Here is a tiny trained network, its code and every weight. The questions are about switching its units off for an input and a class, where a switched-off unit gives its printed mean instead of its output.

import numpy as np


def w(rows, s, z=0):
    codes = np.array(rows[::2]) - 128.0
    scale = np.full(codes.shape[1], s)
    scale[-1] = z or s
    return codes * scale


def f(y):
    return y / 2 * (1 + np.tanh(0.7978845608 * (y + 0.044715 * y**3)))


def log_softmax(a):
    a = a - a.max(-1, keepdims=True)
    return a - np.log(np.exp(a).sum(-1, keepdims=True))


def net(x, mask):
    res = np.array(x, float).reshape(1, 8) / 4 @ E
    y = f(res @ A[0][:, :-1].T + A[0][:, -1])
    res = res + np.where(mask, y, B[0][:, -1]) @ B[0][:, :-1]
    return log_softmax(res[-1] @ U[:, :-1].T + U[:, -1])


A, B = {}, {}
E = w([
[210,246,105],'x0',
[127,160,170],'x1',
[59,90,162],'x2',
[195,57,94],'x3',
[188,69,2],'x4',
[118,117,112],'x5',
[76,208,138],'x6',
[214,96,170],'x7',
],0.0086)
A[0] = w([
[212,187,178,200],'N0',
[196,98,14,191],'N1',
[60,164,112,183],'N2',
[172,95,73,197],'N3',
[87,221,167,154],'N4',
[105,60,186,198],'N5',
[139,2,156,252],'N6',
[141,53,197,222],'N7',
],0.013,0.0031)
B[0] = w([
[202,220,182,198],'N0',
[224,10,59,253],'N1',
[88,21,166,183],'N2',
[166,128,70,207],'N3',
[115,105,217,221],'N4',
[58,199,87,197],'N5',
[113,177,10,249],'N6',
[101,177,95,200],'N7',
],0.011,0.013)
U = w([
[246,66,64,96],'0',
[124,75,123,206],'1',
[61,178,66,4],'2',
[48,47,186,166],'3',
[178,180,208,228],'4',
],0.011,0.0029)

Each question gives the input, the list of numbers given to net, and the class t.
The units are the neurons (one row each of A and B). Each row of codes is followed by its name. A weight is (code - 128) times the scale printed after its matrix; where a second scale follows, it is the last column's (A, B and U).
mask holds one flag per neuron, in row order. A switched-off neuron (its flag False) gives its mean, the last column of its row in B, instead of its output. The means were averaged over made-up inputs and are rounded, as every weight is.
A unit's drop is (log p(t) with every unit on - log p(t) with that unit switched off) / (log p(t) with every unit on - log p(t) with every unit switched off).
The circuit of an input: a set's keep is (log p(t) with only the set's units on - log p(t) with every unit switched off) / (log p(t) with every unit on - log p(t) with every unit switched off). Starting from all 8 units, units are removed one at a time, each time the one whose removal leaves the highest keep (on an exact tie, the one counted first), for as long as the keep stays at least 0.8.
units of the circuit, in order: the units of the circuit, biggest drop first
unit that matters most: the unit with the biggest drop
k most important neurons: the k neurons with the biggest drops, biggest first
drop of u: that unit's drop, to one decimal
input [-8,8,3,0,-3,-7,3,-1], class 2: unit that matters most => N5
input [-8,8,-1,5,2,-1,-8,-4], class 2: units of the circuit, in order => [N5 N6]
input [-2,-5,-7,-4,-6,1,-6,-3], class 3: 4 most important neurons => [N6 N0 N1 N3]
input [0,8,4,3,-7,2,-3,-2], class 3: units of the circuit, in order => [N6 N3]
input [1,3,-2,0,-7,1,2,-4], class 3: units of the circuit, in order => [N2 N4]
input [5,4,7,-7,-6,-2,6,-1], class 3: 2 most important neurons => [N2 N4]
input [5,-6,-3,-1,-1,-2,2,-5], class 4: 2 most important neurons => [N1 N6]
input [3,6,2,5,-4,-1,-4,3], class 4: 2 most important neurons => [N1 N0]
input [2,1,1,2,-5,-1,7,0], class 4: 2 most important neurons => [N0 N1]
input [-1,-4,6,-1,1,3,6,8], class 2: drop of N1 => 0.3
input [-3,1,-2,-5,-6,-3,2,-2], class 3: drop of N2 => 0.0
input [0,6,0,6,-7,-4,-4,-3], class 4: drop of N3 => 0.1
input [5,-1,-4,3,0,5,7,-8], class 3: drop of N4 => 0.1
input [-2,-7,6,-5,-4,4,3,8], class 2: units of the circuit, in order => [N5]
